Below are the code and all the weights of a small trained network. Each question names an input and a class and asks about switching units off, where a switched-off unit gives its printed mean instead of its output.

import numpy as np


def w(rows, s, z=0):
    codes = np.array(rows[::2]) - 128.0
    scale = np.full(codes.shape[1], s)
    scale[-1] = z or s
    return codes * scale


def f(y):
    return y / 2 * (1 + np.tanh(0.7978845608 * (y + 0.044715 * y**3)))


def log_softmax(a):
    a = a - a.max(-1, keepdims=True)
    return a - np.log(np.exp(a).sum(-1, keepdims=True))


def net(x, mask):
    res = np.array(x, float).reshape(1, 6) / 4 @ E
    y = f(res @ A[0][:, :-1].T + A[0][:, -1])
    res = res + np.where(mask, y, B[0][:, -1]) @ B[0][:, :-1]
    return log_softmax(res[-1] @ U[:, :-1].T + U[:, -1])


A, B = {}, {}
E = w([
[108,172,255,47,183,212,82],'x0',
[115,173,213,196,194,35,185],'x1',
[144,94,131,172,146,168,118],'x2',
[213,103,141,90,127,146,243],'x3',
[124,139,127,113,122,113,130],'x4',
[32,73,50,72,223,147,159],'x5',
],0.0099)
A[0] = w([
[247,185,116,145,125,107,78,58],'n1',
[167,157,156,175,224,64,134,24],'n2',
[141,86,159,122,109,134,176,86],'n3',
[135,181,218,87,147,149,96,187],'n4',
[122,139,160,107,126,188,114,157],'n5',
[191,126,167,126,176,143,200,95],'n6',
[105,106,209,92,142,136,72,160],'n7',
[118,124,204,139,149,53,170,91],'n8',
[85,150,134,167,134,110,101,48],'n9',
[67,172,109,191,119,137,56,31],'n10',
[128,151,77,123,81,209,62,83],'n11',
[135,111,87,84,60,159,97,61],'n12',
[72,93,157,151,109,119,89,117],'n13',
[127,122,89,144,86,82,177,143],'n14',
[106,137,205,76,148,193,183,125],'n15',
[30,79,77,112,212,130,184,64],'n16',
[80,163,146,121,112,122,100,150],'n17',
[111,86,92,155,51,76,143,176],'n18',
[75,150,100,175,99,97,78,87],'n19',
[126,91,109,145,99,82,144,93],'n20',
[169,141,140,130,27,152,83,57],'n21',
[148,101,97,78,62,180,131,146],'n22',
[137,113,83,66,24,216,95,149],'n23',
[190,106,66,166,117,111,135,126],'n24',
[244,161,115,68,160,152,223,12],'n25',
[228,189,126,134,104,139,94,118],'n26',
[102,119,98,153,96,94,160,163],'n27',
[47,151,200,223,205,87,209,40],'n28',
[133,56,134,103,158,155,211,125],'n29',
[224,146,129,90,130,146,211,23],'n30',
[150,230,114,120,158,168,128,19],'n31',
[64,116,69,62,169,150,150,6],'n32',
[159,132,172,162,160,47,106,76],'n33',
[128,192,145,180,173,90,155,69],'n34',
[172,146,178,141,76,103,107,26],'n35',
[96,100,100,91,97,138,120,80],'n36',
[115,102,147,106,167,73,132,66],'n37',
[176,202,158,174,58,136,139,48],'n38',
[101,127,130,122,132,95,64,106],'n39',
[176,97,152,112,106,137,198,90],'n40',
[115,121,153,165,110,189,87,181],'n41',
[64,107,168,138,97,82,50,53],'n42',
[156,156,168,190,40,131,126,67],'n43',
[83,181,160,126,157,155,59,173],'n44',
[138,56,78,179,88,52,156,148],'n45',
[144,139,199,50,155,155,107,101],'n46',
],0.011,0.0021)
B[0] = w([
[115,182,91,109,119,184,190,187],'n1',
[138,110,163,77,223,87,93,185],'n2',
[76,97,142,124,105,114,148,152],'n3',
[165,143,129,140,95,130,139,223],'n4',
[174,119,144,152,100,112,157,179],'n5',
[118,109,117,159,135,84,150,182],'n6',
[178,133,185,168,76,152,117,198],'n7',
[153,117,126,96,208,93,102,187],'n8',
[88,111,121,126,149,60,134,156],'n9',
[50,73,134,135,43,41,176,189],'n10',
[137,87,150,100,179,102,125,209],'n11',
[174,114,114,53,192,101,94,197],'n12',
[88,126,142,153,102,105,149,158],'n13',
[163,154,180,167,112,143,112,190],'n14',
[177,174,168,212,54,137,99,202],'n15',
[82,215,90,105,86,255,195,220],'n16',
[141,117,154,125,79,117,155,159],'n17',
[178,148,189,168,86,139,100,207],'n18',
[117,128,147,186,95,69,161,180],'n19',
[210,175,147,159,125,158,104,169],'n20',
[110,160,65,55,164,175,188,202],'n21',
[138,85,149,124,194,89,63,206],'n22',
[179,76,111,72,215,66,63,249],'n23',
[162,126,146,155,110,139,79,197],'n24',
[85,81,117,164,72,27,164,212],'n25',
[76,146,93,79,145,139,184,195],'n26',
[199,167,173,161,97,148,124,176],'n27',
[152,91,105,104,239,115,104,222],'n28',
[70,125,76,111,89,122,141,185],'n29',
[92,94,101,162,79,72,176,200],'n30',
[150,128,102,146,124,143,101,148],'n31',
[92,166,101,135,172,155,176,192],'n32',
[114,100,108,94,204,128,91,176],'n33',
[156,101,110,81,179,121,101,177],'n34',
[113,167,89,89,125,178,186,179],'n35',
[142,103,117,117,157,149,151,161],'n36',
[134,127,116,106,182,181,121,146],'n37',
[81,163,100,85,134,207,171,196],'n38',
[123,142,124,129,99,77,194,160],'n39',
[94,71,107,109,81,68,153,182],'n40',
[116,98,134,130,106,136,90,173],'n41',
[116,108,121,142,109,81,145,179],'n42',
[91,147,43,107,106,195,182,196],'n43',
[120,135,151,156,75,113,115,200],'n44',
[166,159,194,199,93,171,79,231],'n45',
[196,189,167,187,100,168,72,207],'n46',
],0.0077,0.014)
U = w([
[248,145,188,244,90,167,89,115],'0',
[167,49,132,81,254,101,90,124],'1',
[27,157,90,119,150,253,169,48],'2',
[30,38,136,199,55,10,143,254],'3',
],0.0099,0.001)

Each question gives the input, the list of numbers given to net, and the class t.
The units are the neurons (one row each of A and B). Each row of codes is followed by its name. A weight is (code - 128) times the scale printed after its matrix; where a second scale follows, it is the last column's (A, B and U).
mask holds one flag per neuron, in row order. A switched-off neuron (its flag False) gives its mean, the last column of its row in B, instead of its output. The means were averaged over made-up inputs and are rounded, as every weight is.
A unit's drop is (log p(t) with every unit on - log p(t) with that unit switched off) / (log p(t) with every unit on - log p(t) with every unit switched off).
The circuit of an input: a set's keep is (log p(t) with only the set's units on - log p(t) with every unit switched off) / (log p(t) with every unit on - log p(t) with every unit switched off). Starting from the 12 units with the biggest drops (on a tie, the unit counted first), units are removed one at a time, each time the one whose removal leaves the highest keep (on an exact tie, the one counted first), for as long as the keep stays at least 0.8.
units of the circuit, in order: the units of the circuit, biggest drop first
k most important neurons: the k neurons with the biggest drops, biggest first
drop when u is switched off: that unit's drop, to one decimal
input [5,1,0,-7,-1,2], class 3: units of the circuit, in order -> (n10)
input [-2,8,7,-8,-7,2], class 1: 2 most important neurons -> (n28 n2)
input [-3,5,8,5,4,6], class 2: 3 most important neurons -> (n16 n23 n29)
input [8,-7,6,1,-5,5], class 0: 2 most important neurons -> (n15 n46)
input [-8,2,1,-8,-4,-4], class 0: 3 most important neurons -> (n45 n18 n20)
input [6,6,-5,-5,-7,3], class 0: 2 most important neurons -> (n7 n15)
input [-1,2,-4,-2,-6,-1], class 1: 4 most important neurons -> (n25 n30 n15 n16)
input [-1,-8,-6,-8,3,1], class 1: 2 most important neurons -> (n23 n12)
input [-6,6,-6,6,5,0], class 0: 2 most important neurons -> (n45 n14)
input [7,3,0,8,2,-2], class 3: 3 most important neurons -> (n25 n30 n40)
input [-6,7,-1,7,-1,-4], class 1: 3 most important neurons -> (n28 n2 n8)
input [-6,6,4,-2,-5,7], class 2: 2 most important neurons -> (n16 n23)
input [-6,-6,8,-7,-6,-1], class 3: 2 most important neurons -> (n10 n19)
input [-4,8,0,-7,5,-3], class 1: units of the circuit, in order -> (n28)
input [0,2,-8,-1,-8,-1], class 1: drop when n16 is switched off -> 0.5
input [4,2,-4,-4,3,2], class 0: drop when n30 is switched off -> 0.2
input [-8,7,7,5,5,3], class 0: drop when n45 is switched off -> 1.2
